Here is a tiny trained network, its code and every weight. The questions are about switching its units off for an input and a target symbol, where a switched-off unit gives its printed mean instead of its output.

import numpy as np


def w(rows, s, z=0):
    codes = np.array(rows[::2]) - 128.0
    scale = np.full(codes.shape[1], s)
    scale[-1] = z or s
    return codes * scale


def norm(h):
    return h / np.sqrt((h * h).mean(-1, keepdims=True) + 1e-5)


def f(y):
    return np.maximum(y, 0)


def softmax(a):
    e = np.exp(a - a.max(-1, keepdims=True))
    return e / e.sum(-1, keepdims=True)


def log_softmax(a):
    a = a - a.max(-1, keepdims=True)
    return a - np.log(np.exp(a).sum(-1, keepdims=True))


def net(x, mask):
    ids = ['αζηθσφω'.index(c) for c in x.split()]
    T = len(ids)
    res = E[ids] + P[:T]
    r = norm(res)
    for j in range(2):
        rows = slice(2 * j, 2 * j + 2)
        q, k, v = (r @ M[0][rows].T for M in (Q, K, V))
        z = softmax(np.where(np.tri(T) > 0, q @ k.T / 2**0.5, -1e9)) @ v
        o = O[0][rows]
        res = res + np.where(mask[j], z, o[:, -1]) @ o[:, :-1]
    y = f(norm(res) @ A[0][:, :-1].T + A[0][:, -1])
    res = res + np.where(mask[2:14], y, B[0][:, -1]) @ B[0][:, :-1]
    return log_softmax(norm(res)[-1] @ U[:, :-1].T + U[:, -1])


Q, K, V, O, A, B = {}, {}, {}, {}, {}, {}
E = w([
[146,135,102,89,190],'α',
[172,130,122,137,253],'ζ',
[148,97,116,161,169],'η',
[117,48,187,177,214],'θ',
[175,49,102,149,219],'σ',
[176,50,186,94,176],'φ',
[204,156,72,75,110],'ω',
],0.016)
P = w([
[101,177,159,195,60],'0',
[92,84,153,123,156],'1',
[145,171,123,83,249],'2',
[165,170,166,142,161],'3',
[119,85,122,136,143],'4',
[121,168,136,40,171],'5',
[177,165,164,155,158],'6',
[126,100,106,138,131],'7',
[116,141,105,31,148],'8',
[184,165,161,156,141],'9',
[125,104,91,149,118],'10',
[65,149,105,57,189],'11',
],0.016)
Q[0] = w([
[6,127,79,95,182],'h0',
[108,180,181,79,88],'h0',
[73,89,9,170,149],'h1',
[197,187,148,233,170],'h1',
],0.024)
K[0] = w([
[178,93,122,31,251],'h0',
[68,149,142,76,104],'h0',
[128,30,65,120,155],'h1',
[83,121,184,222,50],'h1',
],0.029)
V[0] = w([
[45,153,138,215,103],'h0',
[168,131,248,139,164],'h0',
[115,236,145,99,108],'h1',
[127,53,244,152,38],'h1',
],0.017)
O[0] = w([
[194,102,159,133,49,95],'h0',
[87,178,162,158,121,232],'h0',
[106,95,184,64,188,9],'h1',
[5,161,147,118,87,98],'h1',
],0.015,0.011)
A[0] = w([
[188,136,122,168,109,87],'n0',
[124,122,171,173,160,166],'n1',
[114,6,122,132,123,123],'n2',
[124,198,102,159,76,43],'n3',
[128,94,57,118,63,135],'n4',
[116,112,50,71,212,69],'n5',
[140,89,126,148,64,46],'n6',
[80,87,102,177,194,178],'n7',
[83,177,160,49,199,188],'n8',
[76,210,125,61,171,82],'n9',
[79,93,169,103,64,4],'n10',
[21,107,103,121,84,110],'n11',
],0.019,0.0035)
B[0] = w([
[159,200,84,166,93,225],'n0',
[126,133,110,98,126,182],'n1',
[146,42,133,221,108,146],'n2',
[91,21,174,109,191,248],'n3',
[176,183,109,161,161,179],'n4',
[39,247,115,69,189,254],'n5',
[72,136,102,146,196,179],'n6',
[115,112,117,59,41,251],'n7',
[163,78,38,95,206,220],'n8',
[187,160,18,146,200,193],'n9',
[149,125,1,121,104,161],'n10',
[204,154,219,83,127,187],'n11',
],0.023,0.0095)
U = w([
[35,254,100,67,144,142],'α',
[130,44,47,41,211,116],'ζ',
[73,127,156,220,212,103],'η',
[77,119,167,85,58,252],'θ',
[103,54,10,91,10,146],'σ',
[214,27,125,82,122,129],'φ',
[206,207,153,114,84,131],'ω',
],0.0075,0.0039)

Each question gives the input, a string of symbols that net reads in full, and the target symbol t.
The units are the heads (2 rows each of Q, K, V and O) and the neurons (one row each of A and B). Each row of codes is followed by its name. A weight is (code - 128) times the scale printed after its matrix; where a second scale follows, it is the last column's (O, A, B and U).
mask holds one flag per unit, heads first, then neurons. A switched-off unit (its flag False) gives its mean, the last column of its rows in O or B, instead of its output. The means were averaged over made-up inputs and are rounded, as every weight is.
A unit's drop is (log p(t) with every unit on - log p(t) with that unit switched off) / (log p(t) with every unit on - log p(t) with every unit switched off).
The circuit of an input: a set's keep is (log p(t) with only the set's units on - log p(t) with every unit switched off) / (log p(t) with every unit on - log p(t) with every unit switched off). Starting from the 12 units with the biggest drops (on a tie, the unit counted first), units are removed one at a time, each time the one whose removal leaves the highest keep (on an exact tie, the one counted first), for as long as the keep stays at least 0.8.
units of the circuit, in order: the units of the circuit, biggest drop first
most important unit: the unit with the biggest drop
k most important neurons: the k neurons with the biggest drops, biggest first
heads that matter: for each layer, one digit per head in row order, 1 if its drop is at least 0.15 and else 0, layers parted by /
drop when u is switched off: that unit's drop, to one decimal
input θ η η η η α ζ, target θ: most important unit => h0
input θ φ θ φ, target θ: units of the circuit, in order => h0; h1; n5
input σ σ σ σ η, target η: 3 most important neurons => n3; n8; n5
input σ α η α ω, target ω: heads that matter => 01
input η ζ η ζ, target σ: units of the circuit, in order => n10; h0; h1; n5
input η ω σ σ σ α α, target σ: 4 most important neurons => n10; n5; n8; n9
input α η θ α, target φ: units of the circuit, in order => h0; n5
input ω σ φ σ θ, target θ: heads that matter => 01
input σ σ σ θ η η φ, target η: 4 most important neurons => n7; n3; n6; n5
input σ ζ σ σ σ σ θ, target η: 3 most important neurons => n7; n3; n5
input ω ζ ω θ σ, target σ: 3 most important neurons => n5; n7; n11
input θ φ η α, target θ: drop when n8 is switched off => 0.4
input α α φ α α σ φ, target φ: drop when h1 is switched off => 0.7
input ζ θ η ω σ θ ζ η θ ω, target ω: most important unit => h0
input ζ α σ φ η ω θ, target ω: drop when h1 is switched off => 0.3
input σ α θ ζ η ζ σ σ η η, target η: drop when h1 is switched off => 0.4
